Below are the code and all the weights of a small trained network. Each question names an input and a class and asks about switching units off, where a switched-off unit gives its printed mean instead of its output.

import numpy as np


def w(rows, s, z=0):
    codes = np.array(rows[::2]) - 128.0
    scale = np.full(codes.shape[1], s)
    scale[-1] = z or s
    return codes * scale


def norm(h):
    return h / np.sqrt((h * h).mean(-1, keepdims=True) + 1e-5)


def f(y):
    return y / 2 * (1 + np.tanh(0.7978845608 * (y + 0.044715 * y**3)))


def log_softmax(a):
    a = a - a.max(-1, keepdims=True)
    return a - np.log(np.exp(a).sum(-1, keepdims=True))


def net(x, mask):
    res = np.array(x, float).reshape(1, 7) / 4 @ E
    u = 0
    for l in range(3):
        y = f(norm(res) @ A[l][:, :-1].T + A[l][:, -1])
        res = res + np.where(mask[u : u + 8], y, B[l][:, -1]) @ B[l][:, :-1]
        u += 8
    return log_softmax(norm(res)[-1] @ U[:, :-1].T + U[:, -1])


A, B = {}, {}
E = w([
[162,98,140,184,237,111,60,108,83,111],'x0',
[117,101,132,124,154,64,94,137,252,157],'x1',
[153,59,53,109,141,185,109,230,96,248],'x2',
[125,124,127,124,129,130,128,134,128,122],'x3',
[129,128,125,129,125,126,125,129,126,126],'x4',
[124,133,136,126,132,131,130,131,127,131],'x5',
[127,127,130,131,129,131,127,130,128,124],'x6',
],0.0028)
A[0] = w([
[134,126,109,81,23,161,164,228,129,218,105],'L0N0',
[116,61,68,85,120,135,81,205,211,212,3],'L0N1',
[75,219,149,86,2,112,238,48,208,42,128],'L0N2',
[158,158,206,192,171,86,83,66,88,41,79],'L0N3',
[101,148,126,106,94,131,163,86,160,99,58],'L0N4',
[179,147,92,142,101,165,169,161,78,168,110],'L0N5',
[163,144,113,137,108,141,154,152,101,166,96],'L0N6',
[191,141,71,139,125,196,175,172,40,185,85],'L0N7',
],0.0029,0.0017)
B[0] = w([
[59,148,133,72,128,164,214,3,160,61,204],'L0N0',
[178,231,184,143,93,118,218,146,136,167,181],'L0N1',
[204,58,167,194,163,124,13,235,44,200,252],'L0N2',
[92,165,30,45,80,191,248,126,169,133,200],'L0N3',
[184,69,121,136,178,130,96,158,109,146,130],'L0N4',
[85,95,168,122,107,111,95,82,113,91,157],'L0N5',
[103,104,181,125,124,107,119,90,119,97,133],'L0N6',
[61,79,163,117,91,68,48,70,110,47,191],'L0N7',
],0.0028,0.0035)
A[1] = w([
[64,117,100,84,171,80,160,52,255,117,77],'L1N0',
[160,145,112,153,183,103,119,136,190,106,54],'L1N1',
[132,141,80,141,206,98,136,92,241,90,4],'L1N2',
[129,125,124,125,135,125,129,131,126,131,121],'L1N3',
[106,172,91,97,152,216,242,79,71,63,104],'L1N4',
[193,125,146,169,186,94,90,198,188,148,128],'L1N5',
[95,60,100,153,168,118,13,110,66,119,68],'L1N6',
[135,67,168,124,122,85,84,201,200,203,91],'L1N7',
],0.0034,0.0017)
B[1] = w([
[127,109,205,90,39,166,185,252,52,222,192],'L1N0',
[94,110,96,103,119,169,124,99,115,117,142],'L1N1',
[62,64,134,58,40,186,129,86,106,119,162],'L1N2',
[135,132,138,134,115,125,121,119,132,124,126],'L1N3',
[157,133,51,199,183,55,25,105,203,99,253],'L1N4',
[89,125,70,108,157,172,146,61,107,43,231],'L1N5',
[175,217,196,139,70,103,205,169,128,136,201],'L1N6',
[144,190,81,203,187,70,102,36,182,81,225],'L1N7',
],0.0033,0.0023)
A[2] = w([
[153,144,118,168,153,72,34,107,200,75,102],'L2N0',
[125,139,122,115,134,116,169,146,180,174,195],'L2N1',
[135,122,133,137,143,125,112,134,140,124,109],'L2N2',
[150,149,153,144,131,147,121,141,53,79,70],'L2N3',
[95,121,101,109,100,150,114,114,111,129,94],'L2N4',
[91,110,125,94,125,138,122,123,120,112,82],'L2N5',
[35,90,101,72,72,190,136,86,96,89,2],'L2N6',
[170,130,179,157,119,140,94,188,2,105,85],'L2N7',
],0.0038,0.0013)
B[2] = w([
[152,136,15,167,205,114,79,141,47,158,253],'L2N0',
[213,184,193,169,114,111,124,195,34,83,155],'L2N1',
[126,134,95,123,131,120,123,111,130,120,128],'L2N2',
[136,142,104,102,121,130,195,171,209,184,189],'L2N3',
[109,97,174,101,144,126,105,121,148,122,139],'L2N4',
[96,98,139,100,124,143,108,120,125,131,130],'L2N5',
[76,38,174,91,167,181,68,71,87,72,207],'L2N6',
[134,182,187,71,55,119,249,199,252,224,253],'L2N7',
],0.0032,0.0026)
U = w([
[162,187,195,112,51,120,231,227,164,230,186],'0',
[168,156,21,226,253,90,50,89,125,97,179],'1',
[11,21,172,49,100,195,86,46,98,65,2],'2',
],0.0052,0.00043)

Each question gives the input, the list of numbers given to net, and the class t.
The units are the neurons (one row each of A and B). Each row of codes is followed by its name. A weight is (code - 128) times the scale printed after its matrix; where a second scale follows, it is the last column's (A, B and U).
mask holds one flag per neuron, layer by layer. A switched-off neuron (its flag False) gives its mean, the last column of its row in B, instead of its output. The means were averaged over made-up inputs and are rounded, as every weight is.
A unit's drop is (log p(t) with every unit on - log p(t) with that unit switched off) / (log p(t) with every unit on - log p(t) with every unit switched off).
The circuit of an input: a set's keep is (log p(t) with only the set's units on - log p(t) with every unit switched off) / (log p(t) with every unit on - log p(t) with every unit switched off). Starting from the 12 units with the biggest drops (on a tie, the unit counted first), units are removed one at a time, each time the one whose removal leaves the highest keep (on an exact tie, the one counted first), for as long as the keep stays at least 0.8.
circuit, biggest first: the units of the circuit, biggest drop first
most important unit: the unit with the biggest drop
k most important neurons: the k neurons with the biggest drops, biggest first
top k neurons in layer l: the k neurons of layer l with the biggest drops, biggest first
drop of u: that unit's drop, to one decimal
input [4,4,-8,-6,7,-5,-2], class 2: 2 most important neurons -> [L0N3; L1N2]
input [5,0,3,3,-5,3,-1], class 0: most important unit -> L1N6
input [8,8,-1,4,-2,-3,3], class 2: circuit, biggest first -> [L1N2; L0N2; L1N0]
input [8,-8,8,-6,-3,-8,-1], class 0: circuit, biggest first -> [L2N7; L1N6]
input [-7,7,0,1,-4,8,6], class 1: circuit, biggest first -> [L0N2; L1N7]
input [8,-2,2,-7,-2,1,7], class 0: circuit, biggest first -> [L1N6; L2N7]
input [-8,-7,1,-3,-2,-1,8], class 2: 2 most important neurons -> [L0N0; L2N6]
input [-1,0,-6,4,-2,5,-1], class 0: circuit, biggest first -> [L0N2; L2N7]
input [4,1,-1,-5,6,3,2], class 2: top 2 neurons in layer 0 -> [L0N1; L0N2]
input [-5,0,8,-1,5,-6,-5], class 2: 2 most important neurons -> [L0N0; L0N7]
input [1,3,-4,-5,3,-4,-3], class 2: 3 most important neurons -> [L0N3; L1N2; L1N4]
input [0,-2,-2,-4,3,-5,7], class 0: 2 most important neurons -> [L0N2; L0N0]
input [4,0,7,-3,4,3,-4], class 0: 2 most important neurons -> [L1N4; L1N6]
input [-1,3,0,5,8,2,-1], class 1: most important unit -> L0N3
input [5,0,3,-6,-1,2,-6], class 0: 3 most important neurons -> [L1N6; L1N4; L2N7]
input [-4,6,0,1,-2,-6,0], class 1: 3 most important neurons -> [L1N7; L0N2; L0N3]
input [-2,-5,-7,-1,-7,-2,-5], class 0: drop of L0N2 -> 3.8
input [-6,6,-8,8,-2,-4,8], class 1: drop of L0N2 -> 2.5
input [-7,7,-6,-3,-8,3,-1], class 1: drop of L0N2 -> 2.1
input [-2,2,-7,6,-5,-8,3], class 1: most important unit -> L0N2
